grid =
[[0, 5, 37, 6, -14, -28, 24, 28, 31, 7, -17],
 [-6, 25, 35, 25, -4, -17, 17, -16, 27, -14, -37],
 [-26, 14, -11, -9, 26, -6, 15, -4, 18, 21, 0],
 [-1, 18, -9, -9, 32, 2, 28, -22, 9, 5, 21],
 [-19, 15, -8, -7, 25, -4, 17, -7, 17, 16, 3],
 [16, 21, 17, 36, 5, 25, -7, -15, 2, -11, -11],
 [9, 21, 14, 1, 17, -10, 36, -22, 16, -9, 8]]
The last entry, reading row by row -> 8
The entry in the top-right corner: -17
Find the smallest entry in the first row.
Answer: -28
The entry just left of the centre entry is 32
Find the entry just right of the largest entry.
Answer: 6
The entry just right of 32: 2
The last entry of the smallest entry's row is -37
Find the fourth-last entry, reading row by row.
Answer: -22
The third entry from the end, reading row by row -> 16
Find the bottom-left entry.
Answer: 9
The largest entry in the first row is 37
The 1st entry in reading order -> 0
The first entry in the row that holds the smallest entry -> -6
The largest entry in the last row: 36
Find the largest entry in the last column.
Answer: 21
The entry just left of 7: 31
The entry directly below 32 -> 25
Find the entry just left of the largest entry.
Answer: 5
The entry directly below 31 -> 27
Find the third entry on the diagonal from the top-right corner.
Answer: 18
The 2nd entry on the diagonal from the top-right corner: -14
The entry directly below the largest entry is 35
Find the fifth entry in reading order.
Answer: -14
Find the third entry on the main diagonal.
Answer: -11

W =
[[-1.79  0.50  0.57 -1.45 -0.24]
 [-2.12 -0.55 -0.11 -2.09 -0.57]
 [ 1.61 -0.04 -0.78  1.75 -0.38]
 [-0.27  1.28  0.72  0.29  0.01]
 [ 0.26  1.01  0.38  0.74 -0.06]
 [ 1.32  0.73 -0.12  1.68 -0.13]
 [-2.04  0.02  0.29 -1.84 -0.38]
 [-1.42  0.85  0.73 -0.97 -0.12]
 [-2.21 -0.79 -0.27 -2.26 -0.64]
 [ 0.71  0.60 -0.06  1.04 -0.18]]
Indices start at 1.
The maximum: 1.75
The entry just left of the largest entry -> -0.78
Which number is the entry at row 1, column 1? -1.79
Which number is the entry at row 2, column 3? -0.11
Which number is the entry directly below 0.74? 1.68
Which number is the entry in row 2 and column 1? -2.12
Which number is the entry just right of 0.50? 0.57
Which number is the entry directly below the smallest entry? 1.04
Which number is the entry directly above -0.79? 0.85
Which number is the entry directly above 0.26? -0.27
The bottom-left entry: 0.71
The entry just left of 0.02 is -2.04
The entry at row 3, column 1 is 1.61
The entry at row 1, column 2: 0.50
Which number is the entry directly above -0.18? -0.64
The entry directly below the largest entry -> 0.29
Which number is the entry directly above the smallest entry? -0.97
The entry directly above 1.01: 1.28
The entry in the top-right corner is -0.24
Which number is the entry in the bottom-right corner? -0.18
Which number is the entry in row 3 and column 2? -0.04
Which number is the entry just right of -0.97? -0.12
Which number is the entry just left of -0.24? -1.45
Which number is the entry just left of the smallest entry? -0.27
Which number is the entry directly above 0.38? 0.72

Read these off the grid that follows. Indices start at 1.
1) Report the entry in row 1 and column 2.
2) Report the entry in row 2 and column 2.
3) Report the entry in row 2 and column 1.
4) Report the entry in the bottom-left corner.
5) Report the top-left entry.
6) Report the bottom-right entry.
7) Report the entry in row 1 and column 3.
8) Report the entry in row 3 and column 1.
[[ 42   5   1   1  -8 -15 -39  24  21  12   8   3  -3  22  -5  19]
 [-29  42   5   1   1  -8 -15 -39  24  21  12   8  -3  -3  22  -4]
 [  2 -29  42   5   1   1  -8 -15 -39  24  21  12  -3  -3  -5  22]
 [  5   1 -16  -8 -15 -39  24  21  12   8   3   4  22  -3  19 -60]
 [ -8 -15 -39  24  21  12  -8  -7  -6  22  11  19 -60  11  -7  -4]]
1) 5
2) 42
3) -29
4) -8
5) 42
6) -4
7) 1
8) 2

arr = ((18, -34, 25, 2, 0, 27), (12, 55, -32, -30, -26, -37), (12, 55, -33, -31, -26, -37), (13, 50, -30, -28, -24, -33), (16, -54, 41, 9, 4, 38), (15, -39, 31, 4, 0, 28), (16, -22, 18, -2, -4, 17), (14, 57, -36, -31, -26, -38), (13, 49, -28, -28, -24, -33), (17, -29, 22, 0, -2, 22), (17, -7, 7, -8, -8, 7))
Report the maximum.
Answer: 57
The 4th entry in reading order is 2
The entry just right of -4 is 17
Report the entry just left of 50.
Answer: 13
The entry just left of the smallest entry is 16
Report the 2nd smallest entry.
Answer: -39
Report the smallest entry.
Answer: -54
Report the entry just right of -34.
Answer: 25
The entry just right of the largest entry is -36
The entry just right of 49 is -28
The entry just left of the largest entry -> 14
Report the second entry in reading order.
Answer: -34
The first entry in reading order: 18
Report the entry just right of the smallest entry.
Answer: 41

Questions about the row below.
1) Which number is the second entry from the right?
2) Which number is the 1st entry from the right?
3) Which number is the 4th entry?
-651   281   684   438  -142   379   110
1) 379
2) 110
3) 438

x =
[[-15  35  34 -49  47]
 [-22  33  53  36  51]
 [-25 -39 -36 -10  61]
 [-60 -50  59  35  32]
 [ 36 -26  17  22  62]
 [ 52  52 -32 -11 -32]
 [-21 -60  57  62  54]
 [ 59 -32 -45  -4 -33]
 [-47 -27 -53  -7 -12]]
What is the smallest entry in the last column?
Answer: -33
The top-right entry -> 47
The bottom-left entry -> -47
What is the entry directly below the centre entry?
Answer: -32
The second entry on the diagonal from the top-right corner: 36
The smallest entry in the first column is -60
What is the smallest entry in the last row?
Answer: -53
The last entry, reading row by row -> -12
What is the 3rd entry on the diagonal from the top-right corner?
Answer: -36
What is the fourth entry in reading order?
Answer: -49
The 1st entry in reading order: -15
What is the entry directly above -26?
Answer: -50
What is the 2nd entry, reading row by row?
Answer: 35
The 3rd entry in reading order: 34
The 4th-last entry, reading row by row is -27
The largest entry in the last row -> -7
The entry directly above -21 -> 52
The largest entry in the last column -> 62
What is the entry just right of -36?
Answer: -10
The entry just right of the centre entry: 22
The largest entry in the first column is 59
What is the 2nd entry on the main diagonal?
Answer: 33

Questions about the grid below.
1) Read off the bottom-right entry.
2) Read off the entry directly below the centre entry.
3) Read off the first entry in the row that holds the smallest entry.
4) Read off the entry just left of 6474.
5) Read off the second largest entry.
6) Read off the entry just right of the largest entry.
7) Read off the bottom entry of the column that holds the smallest entry.
8) Read off the entry just right of 8145.
array([[5012, 9558, 8241, 6409, 6031, 5301, 6181],
       [4797, 5378, 3926, 6573, 4154, 4875, 7472],
       [7143, 3735, 5153, 6874, 5159, 6120, 4915],
       [9236, 5112, 5653, 5698, 5346, 6177, 5629],
       [6676, 9630, 4196, 4977, 6359, 4658, 8176],
       [5735, 4642, 6474, 4331, 6255, 6115, 5118],
       [5617, 8750, 6392, 5902, 8145, 9325, 8415],
       [9981, 7849, 6948, 6135, 9242, 6420, 5989],
       [5231, 5991, 3220, 8400, 4694, 6724, 6461]])
1) 6461
2) 4331
3) 5231
4) 4642
5) 9630
6) 7849
7) 3220
8) 9325
